(in the rows, 128 means zero)
Rows near named flat spaces through zero
fl_mn: [ 74 154 173 101 149 124 146 147 124 130  87 117 151 145 133  34 162 157
 162 170]
mm_cm: [197 122 156 156 114 103  74 125 108 142 107  73  82 111 106 183 110 128
  82  78]
fl_mn: [145 172 164 118 138 140 136 104 162 129  99 128 132 143 170 167 106 129
 125  94]
mm_cm: [112 137 107 106 143 157 169 128 133 103 150 137 129 119 120  95 177 107
 164 125]
mm_cm: [127  94  98 124 109 144 127 118  98 128 166 104 104  92  70 110 175  83
 139 147]
mq_cl: [ 97 145 152 136 158 150 124 130 101 140  70 125 133 127 145  99 127 126
 158 153]
mq_cl: [102 112  73 105  98  83 174 146 201 102 218 182 152 154 114 114 134 162
 132 139]
hh_tr: [148  84 125 136  90 102  90 129 102 146 155 113 134 124 106 140 108 131
  76 149]
mq_cl: [ 82 132 126 136 160 147 136 145 102 130  91 147 145 132 144  82 131 134
 163 164]
hh_tr: [134 115 100 143 119  69 129 165 164 114 159 147 119 144 112 129 116 178
 118 111]
mm_cm: [147  86  73  94  93 167 157 104 112 105 228 129 138 100  91 126 183  65
 112 133]
fl_mn: [ 98 150 147 100 106 105 151 112 189 135 141 136 138 149 127 120 127 143
 141 146]
mq_cl: [137 168 171 100 127 132 144 109 163 125 115 117 138 144 154 134 130 133
 124 107]
mm_cm: [ 93 143 130 111 144 154 154 124 135 125 120 170 177 152 179 111 112 133
 139 154]
mm_cm: [174 141 161 155 136 110  90 133 114 137  84  79  80 114 111 157 123 135
 115  82]
mq_cl: [210 116 123 148 166 156 106 163  53  95 118 125 149 127 178 145 119 139
  64  61]
fl_mn: [161 164 158 104 106  62 145 138 215 109 153 107 106 153 114 138 139 179
 112  70]
fl_mn: [114  81  76 149 102 145 113 105 107 147 163 143 115 101  96 163 115  81
 133 165]
hh_tr: [131 112 119 151 136 122 108 144 103 133 114 137 132 129 137 134 105 140
 116 133]
hh_tr: [174 133 104 110 134 131 158 144 142  84 177 130 127 127 128 129 165 132
 112  69]
hh_tr: [161 101 160 115 116 148  95 127  52 136 125  79 144 112 119  97 151 109
  77 140]
hh_tr: [101 151 136 132 150 175 136  98 122 142  86 141 130 121 155 145 116  93
 165 143]
fl_mn: [173 140 129 130 134 127 128 130 141 112 135 138 136 141 163 171 105 141
  95  78]
hh_tr: [192 113 143 104 130  88 128 192  95  81 167  80 132 131  99  49 197 179
  73  77]
fl_mn: [115 192 206 124 144 123 123 104 155 150  44  51  55 108  87 110 170 116
 191 110]
mq_cl: [102 130 139 156 141 117 105 135 116 151  79 121 107 123 118 124 110 136
 154 149]
fl_mn: [ 69 151 153 105 121 144 147  95 156 152 107 139 146 138 139 111 123 114
 164 180]
mq_cl: [180 148 149 138 163 130 118 157 107 105  98 130 147 147 184 141 107 164
  88  69]
hh_tr: [ 67 108 164 135  76  56  87 122 154 187 109 108 120 141  80 105  93 161
 129 213]
mm_cm: [164 121 159 136 124 159  89 103  80 150  99 112 146 125 164 172  89 105
  78 124]
mm_cm: [151 117 119 125 110 118 124 125 135 124 156 125 125 127 120 148 126 126
 105 113]
mq_cl: [115 135 114 106 123 115 161 137 167 109 164 157 153 149 141 112 134 149
 130 127]
[114 112 147 165 117  83  78 140 115 165  86 104  98 124  97 132  95 152
 126 156] => mm_cm
[ 80 159 138 136 151 155 140 105 145 146  78 148 124 130 150 138 109 111
 182 152] => hh_tr
[131 134 135 113 121 121 138 127 142 122 141 118 125 129 117 116 147 130
 128 122] => hh_tr
[177 107 147 162  83  44  65 138 156 157 131 116 114 150 124 202  47 183
  51 105] => mm_cm
[132 124 124 118 128 112 138 149 134 113 148 142 152 146 141 108 129 157
 110 124] => fl_mn
[ 97 115 133 119  76 148 115  55 150 177 142 130 128 117 115 186  92  69
 130 184] => hh_tr
[139 150 114  84 158 218 185 104 107  88 153 140 158 115 163 109 187  70
 147 104] => mm_cm
[132  91 103 141 138 176 111 126  48 131 129 116 127  94 112 113 150  80
 128 151] => mq_cl
[149  68  54 152  88 119 113 118 125 131 203 152 114 107  93 190 106  98
 101 132] => fl_mn
[ 63 124 112  87 132 182 174 110 114 123 150 149 166 122 127  60 177  87
 174 193] => mq_cl
[169  88  81 167 161 134 107 182  57 101 136 151 143 124 149 126 115 149
  90 100] => mq_cl
[100  84 113 141 107 136 100 118  78 156 132 103 108  95  71 104 146  90
 141 187] => mm_cm
[167 135 143  91 124 102 151 160 136  88 169  91 125 131 100  69 198 156
 106  85] => hh_tr
[151 140 113 103 138 162 163 120 132  96 159 128 130 119 132 125 170 102
 134  93] => mm_cm
[116 120 127 135 136 135 121 135 102 132 114 116 119 116 112 104 143 120
 142 144] => fl_mn
[183  89 109 118  92  99 115 144 117 110 197 110 132 125 101 133 143 138
  64 102] => hh_tr
[108 161 160 126 174 149 138 146 106 121  67 116 129 130 147  76 153 139
 164 127] => hh_tr
[ 84 127 111  84 122 162 176 113 138 115 169 152 165 131 129  79 169 102
 156 169] => mq_cl

Rows near named flat spaces through zero
rc-sm: [104 160 131  67 129 146  69 140 117 103 160 144 128 206 195 117 155 152
 132 209]
qd-zq: [143 117 139 151 135 142 128 112 148 142 131 139 135 120 100 136 126  92
  87 129]
sg-bd: [124 149 164 128  92 136 130 122  76 142 110 145  67 158 187 233 202 200
 144 166]
qt-gb: [142 118 133 147 120 157  97 175 138 120 144 130 196 138 149 115 173 156
 103  71]
sg-bd: [114 148 145 147 134 142 118 134 208 101  98  64 156 110  98 104 114  99
 144  83]
qd-zq: [100  96 157  97 138 102 136  97 123  93 144 137 115 135 103 115  67 130
 183 149]
qd-zq: [169 121  61 113 152 126 127  92  76 176 151 187 109 142 127 108 118  74
  66 172]
nf-qn: [122 145 140 116 137 128 116 103 125 124 121 126 118 150 134 146 128 108
 107 140]
rc-sm: [131 126 114 138 142 117 170 160 112 143 142 150 134 123 117  92 146 129
  79 170]
qd-zq: [128 130  75 142  92 139 121 238 121 136 181 144 167  95 168  93 168 198
 112 134]
ff-dn: [131 137 154 145 122 139 119 126 149 130 103 104 136 125 131 153 145 126
 128  93]
qd-zq: [112  95 186 145 126 118 155 150 169 114 118 106 148 101  99 104 106 143
 178 114]
ff-dn: [110 140 122 127 153 134 183 156 173  95 115 106 121 145  92  48 155 143
 153 207]
rc-sm: [ 86 186 149  93 117 130  80 141 195 105  97  49 120 134 167 120 104 118
 192 132]
qd-zq: [164 101 142 177 134 126 169 177 150 196 113 131 161  77 113  83 140 102
  92 116]
nf-qn: [144 135  95 109 181 100 164  90  52 111 101 142 151 179 121  95 149 112
  81  78]
ff-dn: [130 125 143 109 135 127 137  83 104 102  85 113 103 167 135 148 148 161
 204 101]
rc-sm: [154 139  76 134 130 174  81 120 152 134 162 153 140 145 121 121 146  92
  70 155]
ff-dn: [125 133 114 118 129 128 140 138 129 123 127 126 116 135 132 106 138 144
 151 159]
sg-bd: [ 88 103 173 154  87 112 154 193 169 106 145 102 132  62 112 135 102 190
 191 123]
rc-sm: [125 162  98 160 122 113 162 105 140 130  86  84  93  79  92 168 115 103
 115  80]
qd-zq: [154 157  83 144 126 186  87  97 141 112 134 140 123 168 123 168 189 117
  73 130]
sg-bd: [130 138 101 103 165 129 127 109 119 114 142 146 140 170 116  79 126  91
  83 167]
nf-qn: [116  99 170 135 126 122 136 205 175 147 154 125 175  98 131  55 108 131
 137 163]
qd-zq: [132 134 139 139 115 123 121 144 103 140 118 124 143 122 156 161 150 149
 114  77]
nf-qn: [120  92 162 112 135 130  90 127 129 109 173 156 173 145 127 115  94 119
 114 119]
ff-dn: [101 152 134 120 134  97 184 114 121 134 115 124  60 117 109 138 111 117
 125 218]
ff-dn: [129 170  80 117 137 109 162 129 122 165 105 115  76 113 134 105 125  97
 115 195]
qt-gb: [117  91 136 120 135  94 164 125  93 122 153 159 124 113 104 113  88 137
 133 144]
qd-zq: [106 121 127  95 149 122 132  84 155  94 142 131  96 146  87  96  74  96
 162 201]
ff-dn: [128 131 107 100 106 131  88 144  77 120 149 146 135 153 189 152 151 183
 153 104]
qt-gb: [133 110 108 137 145 129 135 152 137 119 160 146 172 121 100  75 117 110
  83 125]
rc-sm: [129 129 150 124 159 143 133 109 137  92 108 120 154 181 114 104 163 127
 122 119]
qt-gb: [154 113 111 167 132 148 154 118 132 138 135 153 125 117  85 139 154 116
  79 135]
sg-bd: [163 105 117 141 118 153 109 108 117 143 121 144 130 133 134 151 151 140
 151  90]
qt-gb: [125 178 108 146 117 166 118 111 146  92  99  98 104 157 128 183 198 153
 117 116]
qt-gb: [129  93 168 120 118 114 116 165  90 152 162 167 161 128 167 130 124 154
 115 126]
nf-qn: [138 134 106 119 123 139  85 109 119 131 142 137 137 135 142 149 117 109
 109 100]
sg-bd: [ 78 164 153 120 137 115 138 154 188  88 121  75 136 121 110  94 103 114
 130 155]
sg-bd: [133 150 135 167 125 108 129 125 155 176 103  93 137  58 109 159  83  50
  57  62]
nf-qn: [ 98 179 181 122 157 110 157 106 160 126  72  78 102 148 121 131 130  81
 102 167]
nf-qn: [104 161 120 148 104 122 140 176 166 127 121  85 122  80 129 132 125 140
 130 125]
sg-bd: [143 184 112 101 131 168  61  60 135 133  97 114  89 191 168 183 162  90
 119 146]
rc-sm: [148 119 110 110 149 119 174 168  74 147 117 155 137 170 165  60 193 178
 145 171]
nf-qn: [ 99 126 199 129 133 123 127 128 181 115 121 103 133 125 111 126  99 105
 137 153]
qd-zq: [180 127 142 166 139 161 131  90 122 154  64 118 138 152 128 164 200 120
 116  51]
sg-bd: [152 127  80  77 156 114 114  97  79 135 104 129 133 169 163  74 119 121
 183  97]
rc-sm: [140 149 100 142 140 147 127  88 132 109 109 119 120 145 102 152 152 108
  97 102]
ff-dn: [143  76 135 137  98 154  88 157 150 134 174 155 158 106 133 122 114 157
 170 115]
ff-dn: [158 151 104 123 150 148 102 103 118 118  73  93 166 172 152 114 175 122
 141  25]
qt-gb: [141 169 109 127 134 154  94 128 170 158 116 109 125 136 145 117 141  75
  90 159]
qt-gb: [134 105 164 132 126 111 140 174 148 146  86  83 173 101 152  74 120 152
 211  52]
qt-gb: [126  78 129 118 100 132  92  79  96  68 143 138 131 130 118 188  99 191
 227  23]
rc-sm: [ 90 222  96 120 122 126 115 142 195 116  86  38  96 106 139 126 117  92
 130 142]
qt-gb: [ 73 167  78  84 158  94 155 100 153  41 112  68 107 135  80  65  65 116
 187 131]
ff-dn: [101 105 201 161  92 146 159 167 212 122 129 109  91  89  98 141 134 173
 202 215]
nf-qn: [135 115 117 135 101 145 106 130 135 131 148 140 114 112 131 156 126 148
 153 131]
sg-bd: [102 120 114  77 110 143  83 132 157  81 157 120 113 151 148  97 101 172
 243 175]
rc-sm: [122 133 136 128 118 128 113 143 167 137 116  96 133 102 134 114 104 117
 165 113]
nf-qn: [135 177 127 126 144 127 130 113 150 164  78  91 106 133 143 124 138  75
 105 144]
[158 145 100 148 158 131 159  98 172 166  73  93 110 105  87  84 116  52
 123 128] => ff-dn
[134 155 114 131 131 149 105 137 153 134 127 117 139 139 138 120 148 107
  94 139] => qt-gb
[120 159  99 124 113 130 120 137 111 128 137 130 106 130 150 157 148 143
 104 148] => nf-qn
[103 106 150 128 112 122 113 164 116 107 195 166 157 121 129 142 111 152
  83 148] => ff-dn
[ 97 104 208 114 144 118 157 111 126  93 138 150 115 169 108 134 129 148
 138 200] => nf-qn
[124 143 123  80 139 146 117 109 100  89 111 131 107 214 170 114 186 185
 197 172] => sg-bd
[114 110 130 119 129 126 131 133 146 106 153 136 128 124 106 102 101 133
 150 161] => qd-zq
[ 96 189 120  95 151 113  69  96 107  92 139 110 161 166 150 160  99  69
  24  75] => nf-qn
[118 168 132 137 114 141 139 109 125 109  91 103  84 148 138 189 182 161
 141 133] => qt-gb
[110 123 161 121 121 104 141 146 133 131 112 105 126 109 140 121 106 144
 175 117] => rc-sm
[124  95 156 121 124 104 151 162 102 147 144 151 138 117 144 103 118 157
 149 149] => rc-sm
[121 158 112 126 135 140 117 108 136 108 125 119 119 148 121 145 141 112
  96 136] => rc-sm
[121 131 119  95 125 123  99 122  63  95 141 146 146 176 174 151 151 177
 137  85] => ff-dn
[ 82 202 149 119 132 108 181 160  99 114 109 116  80 166 161 158 200 165
  65 230] => qt-gb
[ 61 150 216  99 158  87 143  54 206  98 100  73  73 117  65 134   9  29
 148 202] => qd-zq
[116 140 142 131 118 106 139 143 133 137  99  91 126  99 141 134 113 135
 160  88] => sg-bd
[156  83 146 123 112 137  74 123 131 162 139 141 158 111 154 131  93 119
 174  70] => qt-gb
[109  94 179 138 122 127 104 150 176 128 178 142 164  97 103 117  69  96
  99 147] => rc-sm
[125 116 119 114 113 123 136 130 118 136 139 142  92 121 137 129 118 154
 179 175] => ff-dn
[103 134 122 132 134 116 169 136  93  87 153 153 119 146 106 142 154 164
  80 163] => qt-gb
[139 117 131 146 140 127 154 111 121 122 111 128 133 127 100 131 139 125
 119  98] => rc-sm
[141 102 127 159 121 129 136 136 130 149 152 152 140  91 101 140 113 112
  85 116] => sg-bd
[127 125 115 116 138 118 138 116 111 123 133 139 121 136 121 116 118 124
 128 140] => ff-dn
[124 159 108 124 118 148  86  99 154 114 122 105 112 131 130 164 120 106
 129 112] => rc-sm
[143 154 112 108 133 136 125 143 102 173 132 156 102 162 176 118 171 123
  92 218] => nf-qn
[132  82 166 139 128  98 168 164 103 149 128 142 154 102 129 100 118 157
 152 106] => qt-gb
[137 106 125 132 123 153 109 110 122  95 146 149 140 152 116 147 148 156
 140 107] => qd-zq
[142 113 124 121 120 128 123 139 117 146 124 132 129 124 150 116 131 147
 170 119] => rc-sm
[123 135 129 111 102 167  72 112 171 100 128 108 109 148 146 151 135 155
 210 138] => sg-bd
[175 156  47 163 141 167 132  80 138 130  87 111 115 132  91 141 176  95
  97  73] => rc-sm

Rows near named flat spaces through zero
hf-rj: [ 61 137 138 159 122 150 207 127  91 170 167 139 103 108 123 113 113 130
 101 131]
sc-sf: [155 114  88 201 143 113 125 117 125 127  84 107 101 124 104 112 176  95
 101 160]
qp-jq: [149 125 162 191 196 164 183 154 110 113 138 133 141 142 137 140 115 115
 168 119]
sc-sf: [169  98 122 154 165 112 119  89 128 140 103  93 124 117 128 141 190 104
  82 138]
sc-sf: [139 190  56 134 153 167 111  80 130 179 170 157 130  91  89 119 129 135
 108 229]
jb-jc: [137 119 130 157 150 161 202  94  82 159  79  85  78 141 154 150  89 159
  78 116]
fj-cp: [152 148  97 141 111 112 101 111 160 132 141 123 119 114 101  96 137 133
 126 202]
qp-jq: [ 87  61 210  65 127  80 122 108 133 137 168 112 161 105 152 153 205 102
  81  47]
jb-jc: [133 119 181 175 149 156 226 124 103 132 118  94  90 150 147 126  70 164
 122 126]
sc-sf: [112 117 126 149 155 134 136 163 141  92 122 153 128 121 127 124 101 122
 190  94]
fj-cp: [201 138 159 115 196 164 105 165 130  90 126 139 192 167 168 177 107 125
 204  94]
qp-jq: [150 192  92 157 141 171 103 149  79 162 161 167 183 150 107 143 181  78
 114 180]
hf-rj: [102 138 116 114 133 150 138 104  90 164 131 137 128 122 124 149 146 120
  79 118]
qp-jq: [150  99 123 170 121 110 166 154 115 141  95  80 110 134 191 130 128 122
 130 100]
hf-rj: [ 63 124  61 139 128 135 102 157 122  94  78 184 104 111  91 124 112 106
 164  73]
fj-cp: [143  94 153 125 172 116  99 157 139  93 126 139 172 129 146 155 167  91
 169  67]
jb-jc: [120 152  87 107 116 130  77 147 132 126 137 164 154 123 116 130 143 108
 148 132]
jb-jc: [104 116 100 112  74 111 141 118 106 156  85  97  87 129 157 128 114 144
  82 103]
fj-cp: [128 151 119 130 117 143 142 118 125 140 134 128 113 130 119 118  99 150
 122 162]
fj-cp: [195 114 123 160 136 101  96 125 134 127 107  91 145 142 138 131 194  95
 107 155]
qp-jq: [ 77  55 235  82 175 106 146  95 198  35 131 144  99 107  74 118  76 174
 174  58]
sc-sf: [126 189 106  66  65 162  76 108  73 141  90 151 136 189  86 152 124 139
  58 146]
jb-jc: [117 109 186 123  72  73 108 150 166  90 155 122 136 142  99  85 158 119
 135 142]
qp-jq: [121  84 191 153 177 121 164 124 156  81 130 125 114 122 109 120 113 136
 159 100]
hf-rj: [145 125 183 157 145 111 181 121 177 147 226 105 136  92 142  86 120 149
 157 200]
hf-rj: [ 72 106 120 163 151 124 144 153 120 123 143 161 131  98 113 121 160  85
 145  88]
jb-jc: [130 145 144 125  63 115 102 128 125  92  91 128 106 179  69 101 123 139
  99 160]
hf-rj: [151 135 143 169 110 122 141 147 153  79 102 119  96 158  97  90  80 153
 165 166]
fj-cp: [185 108  86  65 116 105  77  76 136 158  70  70 118 123 184 166 139 152
  77 113]
sc-sf: [ 89  84 204 122 138 107 171 126 116 148 179 115 148 111 149 136 179 104
  96  81]
sc-sf: [ 88 132 166 100  87 128 140 153 105 123 139 141 137 153 129 130 117 131
 121  93]
sc-sf: [132 137 134 114 107 128 117  90  93 164 125 113 132 143 109 141 183 113
  41 149]
sc-sf: [114 132 124 141 121 131 131 136 117 125 124 138 125 133 114 123 134 118
 124 127]
fj-cp: [146 107 127 122 192 153 151  87 111 149 107 109 122 113 155 171 126 136
 104  96]
qp-jq: [106 167 125  68 128 159  97 116 114 141 164 173 163 130 107 150 125 132
 121 131]
fj-cp: [ 58  85 148 184 166 136 210  95  84 160 127 123  87  95 106 130 169 100
  60  92]
hf-rj: [178 141 185 111 120 134 162  91 113 176 168  76 142 149 162 138 135 155
  72 178]
jb-jc: [131 119 138 169 142 139 169 114  77 163 115 103 122 140 136 144 173 102
  65 124]
qp-jq: [143 145  87 154 106 132 111 159 120 109  82 133 116 153 124 120 110 123
 150 134]
jb-jc: [121 131 105 108  96 112  94 125 129 129 112 131 126 130 118 125 145 121
 110 128]
qp-jq: [123 120 114 116 110 122 133 127 150 104  91 118  89 128 134 117  65 169
 154 116]
jb-jc: [161 178 134 163 170 179 108 135 105  99 132 174 161 171  58 135 142 104
 139 178]
hf-rj: [101  97 132 174 157  99 131 169 175  90 163 154 136  87 116  94 144  97
 203 115]
fj-cp: [204  96  58 128 179  90  69  30 181 161 100  74 108  65 128 134 198 123
  72 191]
hf-rj: [139 117 179 203 119 122 173 159 120  86 105 112 106 171  99  97 124 120
 136 142]
[163 166 169 179 194 188 158 139 116  94 149 160 151 165  81 131  99 130
 169 171] => jb-jc
[ 93 116 103 156 136 119 120 159 148  91 116 161 115 109 102 107 119 111
 179 106] => hf-rj
[ 40 126 103 142 107 141 180 160  91 153 132 155 103 105 144 123 100 121
 133  75] => hf-rj
[143 119  79  50  99  85  11  85 184 100  92 135 127 109  90 127 156 134
 114 137] => jb-jc
[109  95 167 123 124  86  86 111 156  93 141 141 140 120  66 110 204  91
 103 127] => qp-jq
[ 95 119 125 136 173 137 178 186 141 163 215 149 169  68 216 137 105 116
 219  82] => jb-jc
[119 160 112  97 115 151  94 151  97 134 132 162 165 150 127 153 139 109
 128 109] => qp-jq
[ 64 144 139 150 102 138 171 142 116 130 157 157 106 122  91  95 104 132
 129 141] => fj-cp
[119  51 190 157 141  85 146 160 147  61  82 105 113 142 137 124 142 110
 157  43] => qp-jq
[140 133 125 186 115 113 138 126 127 135 136 116 118 131  97  95 170 104
 102 186] => fj-cp
[115 122 120 124 102 112 122 131 120 140 123 121 125 126 135 125 149 117
 107 119] => jb-jc
[120 141 152 128  19 110 145 175  72 141  92  95 119 199 157 119 132 124
  78 110] => fj-cp
[136 150  96  81  88 110  75 128 170 118 137 138 130 118 123 109 100 154
 157 159] => fj-cp
[144 110 147 114 155 118 137 104 148 147 160 107 138 101 155 135 139 136
 124 133] => sc-sf
[123 107 101 127 154 109 107  91 160 133 134 128 117  81 110 120 156 121
 120 141] => fj-cp
[120 149 127  89 110 156 148  93  74 188 128 112 127 141 152 161 128 143
  52 124] => hf-rj
[114 117 167 114 129 124 177 125 108 191 196 103 154 105 190 142 155 122
  98 116] => hf-rj
[114 115 121 105  94  97  91 117 151 109 110 128 114 124 102 112 141 129
 116 127] => qp-jq
[116 112 113 118 151 103 109 142 184 123 181 146 148  71 145 112 132 121
 192 127] => hf-rj
[116  82 221  83  88  86 159 127 124 145 157  79 141 139 183 137 152 137
  87  78] => sc-sf
[135 107 141 123 153 137 144 120 103 137 105 111 131 135 156 160 137 123
 107  84] => fj-cp
[125 114 195 139 216 178 214 124 128 117 162 131 128 119 155 152  53 167
 180  94] => qp-jq
[ 79 145 166 196 126 160 211 152  82 135 154 147 111 147  94 105 117 117
 115 142] => fj-cp
[ 83 119  99  70  86 105 105 108 147 138 121 132 103  98 131 121 108 152
 115 107] => fj-cp
[155 160  82 116 180 168  84 109 128 121 117 164 149 125 102 155 123 124
 147 146] => jb-jc
